0.013 -1.668 -4.299 1.398
0.761 0.408 -2.591 0.267
1.356 -2.760 6.120 0.826
-0.563 -1.901 -0.017 -0.210
-0.573 0.197 1.001 -1.435
-0.674 -0.548 1.735 -0.824
-3.095 -0.260 -2.984 -2.500
-1.592 0.875 6.657 -2.522
-1.801 -2.571 2.823 -2.941
1.221 1.501 1.216 0.802
-0.172 1.312 -3.920 -1.161
->
0.013 -4.299
0.761 -2.591
1.356 6.120
-0.563 -0.017
-0.573 1.001
-0.674 1.735
-3.095 -2.984
-1.592 6.657
-1.801 2.823
1.221 1.216
-0.172 -3.920

0.379 4.286 2.217 -2.312
1.674 -4.731 -1.568 2.959
0.132 -1.675 -4.327 1.916
-3.584 -0.097 1.511 -0.302
3.153 5.388 -4.165 -2.047
-0.395 -2.909 -0.438 1.603
-4.263 -6.343 -3.813 5.001
4.302 3.096 -2.568 -1.142
->
0.379 2.217
1.674 -1.568
0.132 -4.327
-3.584 1.511
3.153 -4.165
-0.395 -0.438
-4.263 -3.813
4.302 -2.568

3.963 2.763
-0.313 -0.965
1.164 -1.961
5.517 -1.834
3.501 3.166
2.922 3.128
4.974 -2.615
->
3.963
-0.313
1.164
5.517
3.501
2.922
4.974

-0.238 -1.588 0.761 0.952 2.058 1.671 -1.642 0.884 -0.815 -2.094 -0.284
1.567 0.434 2.648 -0.100 0.536 0.383 -3.431 3.856 1.004 0.188 2.173
0.830 -1.822 -1.210 -0.440 0.459 0.753 2.101 -1.529 1.853 0.954 2.345
-0.905 0.842 -1.528 5.354 1.320 0.198 1.745 2.625 0.012 0.903 -0.307
-3.198 -2.416 3.656 -2.205 0.448 0.972 0.458 2.079 0.056 0.109 -3.377
0.356 -1.478 -1.931 2.067 -1.250 1.667 -0.001 -2.344 1.146 -0.194 -0.462
->
-0.238 0.761 2.058 -1.642 -0.815 -0.284
1.567 2.648 0.536 -3.431 1.004 2.173
0.830 -1.210 0.459 2.101 1.853 2.345
-0.905 -1.528 1.320 1.745 0.012 -0.307
-3.198 3.656 0.448 0.458 0.056 -3.377
0.356 -1.931 -1.250 -0.001 1.146 -0.462

0.049 -3.452
-0.894 1.334
1.827 -3.955
-5.675 -2.164
5.512 -4.841
6.961 -7.162
5.732 4.038
->
0.049
-0.894
1.827
-5.675
5.512
6.961
5.732

-0.120 -0.715 -1.123 1.237 0.257 0.570 0.521 1.067 0.376 0.553
0.839 0.190 -0.841 -0.527 0.722 0.000 0.075 -0.180 1.129 -0.371
1.320 0.831 0.281 1.307 0.246 -0.613 -0.168 -0.772 -0.287 1.406
-1.606 -0.780 1.513 -0.257 0.427 -0.036 0.703 0.694 -1.852 0.646
1.271 0.133 -1.065 0.431 1.097 -0.024 -0.148 -0.090 1.122 0.510
-0.691 1.162 1.361 -0.146 -0.752 -0.798 0.106 -0.733 -0.515 -0.020
-0.739 -2.313 1.188 0.784 5.898 0.185 -0.126 2.513 -1.627 4.291
-1.875 -0.384 -0.431 -1.130 2.565 0.168 0.114 1.563 1.663 -0.190
->
-0.120 -1.123 0.257 0.521 0.376
0.839 -0.841 0.722 0.075 1.129
1.320 0.281 0.246 -0.168 -0.287
-1.606 1.513 0.427 0.703 -1.852
1.271 -1.065 1.097 -0.148 1.122
-0.691 1.361 -0.752 0.106 -0.515
-0.739 1.188 5.898 -0.126 -1.627
-1.875 -0.431 2.565 0.114 1.663
